Below is a small trained network, with its code and all its weights. Each question gives an input and a class and asks what happens when units are switched off, that is, made to give their printed mean instead of their output.

import numpy as np


def w(rows, s, z=0):
    codes = np.array(rows[::2]) - 128.0
    scale = np.full(codes.shape[1], s)
    scale[-1] = z or s
    return codes * scale


def f(y):
    return y / 2 * (1 + np.tanh(0.7978845608 * (y + 0.044715 * y**3)))


def log_softmax(a):
    a = a - a.max(-1, keepdims=True)
    return a - np.log(np.exp(a).sum(-1, keepdims=True))


def net(x, mask):
    res = np.array(x, float).reshape(1, 3) / 4 @ E
    y = f(res @ A[0][:, :-1].T + A[0][:, -1])
    res = res + np.where(mask, y, B[0][:, -1]) @ B[0][:, :-1]
    return log_softmax(res[-1] @ U[:, :-1].T + U[:, -1])


A, B = {}, {}
E = w([
[163,104,134,170,126,120,83,133,1,19,161,224],'x0',
[165,199,152,132,181,218,207,145,93,177,185,170],'x1',
[192,159,29,160,50,188,94,49,107,164,98,135],'x2',
],0.0075)
A[0] = w([
[36,42,224,69,183,37,109,234,120,51,163,150,82],'N0',
[221,224,119,175,150,189,187,107,66,147,160,209,213],'N1',
[94,161,171,83,184,132,215,175,158,193,164,108,146],'N2',
[60,70,139,85,111,58,91,127,165,103,79,78,200],'N3',
[129,149,196,68,174,155,243,214,183,199,167,106,159],'N4',
[70,51,111,106,108,2,112,130,174,100,45,77,187],'N5',
[164,103,42,172,43,123,2,111,69,85,105,153,151],'N6',
[185,90,77,192,67,106,62,80,94,72,106,141,136],'N7',
[91,136,71,54,81,140,130,65,209,200,52,11,1],'N8',
[141,106,180,160,161,80,141,169,57,71,170,213,96],'N9',
[92,197,156,73,224,135,198,193,159,166,147,93,148],'N10',
[175,204,116,152,128,227,182,112,60,146,184,173,163],'N11',
[116,155,94,118,67,114,147,88,216,194,34,40,219],'N12',
],0.0048,0.0046)
B[0] = w([
[183,62,4,24,231,225,142,154,164,184,181,153,227],'N0',
[93,87,78,102,165,154,160,182,198,99,165,85,254],'N1',
[55,172,181,187,104,70,108,121,78,75,82,93,201],'N2',
[166,98,82,101,168,139,107,134,130,174,163,147,207],'N3',
[44,203,200,206,74,56,103,120,100,46,89,118,227],'N4',
[158,100,87,44,184,183,125,133,164,161,161,138,222],'N5',
[128,146,170,164,107,89,66,51,49,143,49,178,232],'N6',
[113,177,139,156,77,96,66,57,47,143,70,170,205],'N7',
[221,76,41,35,217,253,81,102,101,185,141,206,175],'N8',
[142,71,82,63,186,176,205,164,187,146,178,116,194],'N9',
[48,189,192,188,62,65,113,108,117,58,95,117,207],'N10',
[126,65,56,101,207,146,158,184,194,119,186,123,223],'N11',
[93,89,85,102,184,156,185,185,193,122,193,83,228],'N12',
],0.0051,0.0067)
U = w([
[91,107,113,105,140,135,166,181,181,104,166,69,4],'0',
[244,112,96,87,138,171,118,111,108,152,140,188,190],'1',
[65,194,240,243,19,3,107,76,51,65,46,131,248],'2',
],0.0071,0.0004)

Each question gives the input, the list of numbers given to net, and the class t.
The units are the neurons (one row each of A and B). Each row of codes is followed by its name. A weight is (code - 128) times the scale printed after its matrix; where a second scale follows, it is the last column's (A, B and U).
mask holds one flag per neuron, in row order. A switched-off neuron (its flag False) gives its mean, the last column of its row in B, instead of its output. The means were averaged over made-up inputs and are rounded, as every weight is.
A unit's drop is (log p(t) with every unit on - log p(t) with that unit switched off) / (log p(t) with every unit on - log p(t) with every unit switched off).
The circuit of an input: a set's keep is (log p(t) with only the set's units on - log p(t) with every unit switched off) / (log p(t) with every unit on - log p(t) with every unit switched off). Starting from the 12 units with the biggest drops (on a tie, the unit counted first), units are removed one at a time, each time the one whose removal leaves the highest keep (on an exact tie, the one counted first), for as long as the keep stays at least 0.8.
circuit, biggest first: the units of the circuit, biggest drop first
most important unit: the unit with the biggest drop
k most important neurons: the k neurons with the biggest drops, biggest first
drop of u: that unit's drop, to one decimal
input [7,7,-2], class 0: most important unit -> N1
input [-2,5,8], class 0: circuit, biggest first -> (N1; N11)
input [-7,6,7], class 0: circuit, biggest first -> (N12; N1)
input [6,4,-1], class 0: circuit, biggest first -> (N1; N8)
input [-6,5,8], class 0: circuit, biggest first -> (N12; N1)
input [3,-3,-8], class 1: circuit, biggest first -> (N0; N1)
input [-8,-5,1], class 1: 2 most important neurons -> (N8; N1)
input [2,-1,-7], class 1: 4 most important neurons -> (N0; N1; N12; N11)
input [2,-5,0], class 1: 2 most important neurons -> (N4; N10)
input [3,0,7], class 2: 2 most important neurons -> (N0; N6)
input [3,-6,2], class 2: drop of N6 -> 0.2
input [2,-6,-4], class 1: drop of N1 -> 0.1
input [8,0,-8], class 1: drop of N9 -> -0.1
input [5,-5,-7], class 1: most important unit -> N0
